Here is a tiny trained network, its code and every weight. The questions are about switching its units off for an input and a class, where a switched-off unit gives its printed mean instead of its output.

import numpy as np


def w(rows, s, z=0):
    codes = np.array(rows[::2]) - 128.0
    scale = np.full(codes.shape[1], s)
    scale[-1] = z or s
    return codes * scale


def f(y):
    return np.maximum(y, 0)


def log_softmax(a):
    a = a - a.max(-1, keepdims=True)
    return a - np.log(np.exp(a).sum(-1, keepdims=True))


def net(x, mask):
    res = np.array(x, float).reshape(1, 6) / 4 @ E
    y = f(res @ A[0][:, :-1].T + A[0][:, -1])
    res = res + np.where(mask, y, B[0][:, -1]) @ B[0][:, :-1]
    return log_softmax(res[-1] @ U[:, :-1].T + U[:, -1])


A, B = {}, {}
E = w([
[125,199,1,161,92,150,88,69,188,148,44,67],'x0',
[194,102,110,110,112,177,144,129,107,151,119,173],'x1',
[130,200,158,206,54,199,89,163,45,126,170,44],'x2',
[205,131,135,91,73,73,188,10,11,32,101,67],'x3',
[95,41,127,215,185,160,40,58,60,112,87,133],'x4',
[9,80,60,124,150,159,227,170,80,95,136,100],'x5',
],0.0084)
A[0] = w([
[128,202,96,71,25,84,189,173,173,148,178,153,131],'n0',
[151,140,107,144,81,161,105,173,111,90,177,71,117],'n1',
[167,144,133,158,114,115,99,109,180,143,81,101,93],'n2',
[145,103,132,174,83,155,131,152,79,128,156,55,64],'n3',
[125,85,113,94,171,71,114,103,167,126,107,149,88],'n4',
[148,159,117,101,134,84,133,156,134,109,142,133,73],'n5',
[131,167,160,200,109,149,124,128,93,165,172,98,79],'n6',
[103,133,182,127,149,131,156,135,119,112,157,121,166],'n7',
[125,102,128,203,149,121,111,113,104,120,102,146,86],'n8',
[130,103,161,70,117,120,114,160,87,112,173,174,98],'n9',
[159,121,122,139,134,107,162,74,108,93,151,99,93],'n10',
[130,148,110,99,117,105,152,84,78,117,129,135,49],'n11',
[160,131,173,84,94,89,173,48,81,103,110,106,108],'n12',
[157,169,179,178,112,141,92,153,99,160,161,87,76],'n13',
[120,126,136,159,179,176,113,156,156,215,175,165,94],'n14',
[123,65,139,177,155,171,88,80,112,134,77,101,113],'n15',
[83,85,79,125,148,163,202,158,88,95,149,119,144],'n16',
[85,138,128,117,160,136,131,153,154,136,89,137,145],'n17',
[169,145,179,172,135,86,111,121,137,126,150,173,99],'n18',
[158,81,108,132,161,41,140,110,191,111,107,165,108],'n19',
[106,86,98,132,171,68,133,86,152,153,114,169,106],'n20',
[189,135,188,119,136,107,72,108,153,146,124,106,119],'n21',
[139,93,102,196,191,131,91,82,108,131,135,125,70],'n22',
[169,133,91,111,141,81,142,87,51,65,144,102,53],'n23',
[147,142,128,127,118,112,131,130,102,132,124,167,131],'n24',
[170,143,120,112,118,113,157,158,131,143,152,128,75],'n25',
[144,149,130,117,87,106,183,158,143,156,151,99,91],'n26',
[144,164,60,148,105,125,95,75,161,158,77,117,114],'n27',
[109,133,118,151,151,149,100,154,174,151,158,170,87],'n28',
[165,120,128,93,98,85,147,130,74,78,79,101,82],'n29',
[84,121,12,134,109,173,175,95,149,143,113,82,136],'n30',
[100,139,84,140,138,153,105,174,147,191,171,152,103],'n31',
[152,163,162,91,111,100,116,116,98,82,84,132,151],'n32',
[147,175,146,128,75,106,189,168,144,131,156,148,117],'n33',
[126,104,127,88,145,71,127,120,141,141,122,168,110],'n34',
[115,130,128,168,147,144,171,156,111,116,123,91,128],'n35',
[124,81,149,135,166,136,72,138,76,95,151,147,91],'n36',
[125,86,245,118,149,120,150,136,105,126,213,161,3],'n37',
[167,92,171,107,80,142,95,125,125,133,148,159,132],'n38',
[126,83,175,133,135,114,168,154,100,112,179,143,136],'n39',
[124,153,139,161,135,189,76,171,108,118,165,93,102],'n40',
[101,133,137,135,132,127,74,178,159,150,137,170,74],'n41',
[186,168,125,151,129,95,83,86,153,161,138,140,106],'n42',
],0.011,0.0024)
B[0] = w([
[61,110,162,93,189,152,151,110,161,122,71,128,247],'n0',
[166,141,121,96,111,158,185,110,110,159,138,143,181],'n1',
[134,164,138,167,134,124,110,129,105,101,160,130,190],'n2',
[161,127,104,77,127,108,155,118,117,170,125,132,183],'n3',
[171,141,101,98,125,112,179,103,108,180,139,144,195],'n4',
[131,119,154,139,149,133,151,86,156,169,99,139,161],'n5',
[159,130,84,125,126,138,219,98,103,156,97,133,181],'n6',
[121,156,108,152,146,148,134,124,112,137,158,132,172],'n7',
[79,119,169,76,176,153,142,111,182,163,102,113,170],'n8',
[151,183,113,150,125,128,137,115,154,108,132,85,190],'n9',
[122,98,94,105,122,100,96,190,108,123,104,112,175],'n10',
[114,115,121,124,109,105,101,164,86,130,100,82,168],'n11',
[124,100,123,122,109,124,86,176,139,128,98,123,212],'n12',
[174,104,72,90,102,102,181,105,101,149,170,140,187],'n13',
[101,105,118,133,105,100,75,178,89,143,124,94,218],'n14',
[72,132,172,103,169,140,150,120,170,120,75,134,195],'n15',
[105,180,206,146,90,76,70,65,88,89,199,255,210],'n16',
[145,99,119,111,90,125,104,136,115,136,148,131,180],'n17',
[93,180,153,170,105,129,106,104,123,89,151,208,177],'n18',
[178,113,54,91,116,131,193,104,89,123,167,135,209],'n19',
[185,119,102,89,129,104,169,129,109,159,113,142,195],'n20',
[81,142,164,163,84,83,90,103,109,130,155,202,192],'n21',
[81,128,163,108,178,164,175,114,151,156,78,130,184],'n22',
[112,94,127,108,110,116,87,170,94,125,108,106,198],'n23',
[124,148,157,115,133,105,117,149,141,140,156,117,146],'n24',
[137,137,169,126,146,132,148,100,141,137,105,134,165],'n25',
[99,116,178,100,179,148,139,100,123,136,94,138,181],'n26',
[167,182,110,187,159,185,124,126,184,107,159,71,221],'n27',
[123,98,122,113,95,83,96,172,134,132,120,95,201],'n28',
[146,100,132,153,102,98,98,167,107,128,106,94,189],'n29',
[149,177,120,200,123,173,102,127,138,82,196,135,220],'n30',
[135,104,124,100,105,97,76,178,114,134,131,103,208],'n31',
[120,87,138,130,105,110,95,154,162,124,134,119,176],'n32',
[81,137,133,123,168,174,125,117,150,151,71,139,194],'n33',
[167,119,94,114,111,146,158,99,116,145,175,127,183],'n34',
[122,146,126,125,89,97,136,116,103,124,147,160,163],'n35',
[79,159,148,138,184,181,167,112,169,134,86,103,178],'n36',
[186,154,93,142,203,189,108,154,150,105,167,66,222],'n37',
[116,148,135,131,109,165,121,110,133,105,132,137,172],'n38',
[149,166,125,182,128,156,118,128,148,82,174,80,197],'n39',
[157,104,68,80,125,89,154,118,106,145,126,163,185],'n40',
[125,106,133,110,93,128,61,188,122,139,109,109,199],'n41',
[105,172,150,176,103,124,103,108,107,129,154,177,196],'n42',
],0.0087,0.015)
U = w([
[116,57,105,115,78,77,65,222,107,145,106,63,76],'0',
[212,116,39,69,103,107,254,70,89,200,164,148,93],'1',
[167,201,97,237,170,188,134,125,183,67,199,35,127],'2',
[33,123,189,105,194,152,182,88,190,166,41,127,104],'3',
[89,171,179,189,76,79,98,68,96,84,220,244,255],'4',
],0.0083,0.0016)

Each question gives the input, the list of numbers given to net, and the class t.
The units are the neurons (one row each of A and B). Each row of codes is followed by its name. A weight is (code - 128) times the scale printed after its matrix; where a second scale follows, it is the last column's (A, B and U).
mask holds one flag per neuron, in row order. A switched-off neuron (its flag False) gives its mean, the last column of its row in B, instead of its output. The means were averaged over made-up inputs and are rounded, as every weight is.
A unit's drop is (log p(t) with every unit on - log p(t) with that unit switched off) / (log p(t) with every unit on - log p(t) with every unit switched off).
The circuit of an input: a set's keep is (log p(t) with only the set's units on - log p(t) with every unit switched off) / (log p(t) with every unit on - log p(t) with every unit switched off). Starting from the 12 units with the biggest drops (on a tie, the unit counted first), units are removed one at a time, each time the one whose removal leaves the highest keep (on an exact tie, the one counted first), for as long as the keep stays at least 0.8.
circuit, biggest first: the units of the circuit, biggest drop first
k most important neurons: the k neurons with the biggest drops, biggest first
drop of u: that unit's drop, to one decimal
input [4,-6,5,5,-1,-7], class 4: circuit, biggest first => [n21]
input [-5,-7,-3,-4,-4,1], class 2: 2 most important neurons => [n37; n39]
input [6,3,0,5,-6,4], class 2: 4 most important neurons => [n30; n27; n15; n22]
input [-1,-7,6,-1,-3,7], class 4: 2 most important neurons => [n16; n19]
input [-4,1,-2,-8,6,8], class 0: 2 most important neurons => [n14; n31]
input [4,-3,-8,8,1,0], class 0: 2 most important neurons => [n12; n23]
input [-5,-5,-4,0,-5,-1], class 2: 2 most important neurons => [n37; n39]
input [-5,-1,4,-6,7,8], class 4: 4 most important neurons => [n16; n0; n35; n33]
input [-5,3,1,-5,-6,7], class 4: 2 most important neurons => [n16; n27]
input [4,-6,3,-5,8,-8], class 3: 4 most important neurons => [n22; n15; n8; n16]
input [-7,-6,-3,-6,-1,3], class 2: 3 most important neurons => [n37; n39; n9]
input [2,-5,-2,-6,8,-8], class 3: 2 most important neurons => [n22; n15]
input [-6,-1,-6,-8,0,-6], class 0: 2 most important neurons => [n14; n41]
input [8,-3,-7,-4,4,8], class 2: circuit, biggest first => [n30]
input [6,-1,6,-1,3,-5], class 1: 3 most important neurons => [n13; n40; n6]
input [5,-7,-6,7,-8,6], class 3: 2 most important neurons => [n0; n26]
input [-5,3,-6,6,4,3], class 0: drop of n23 => 0.6
input [-8,2,2,-1,2,4], class 2: drop of n37 => 0.4
input [-7,-3,3,0,-4,1], class 2: drop of n37 => 0.1
input [-2,-7,4,2,1,1], class 1: drop of n31 => 0.0
input [0,2,3,1,3,5], class 4: circuit, biggest first => [n16]
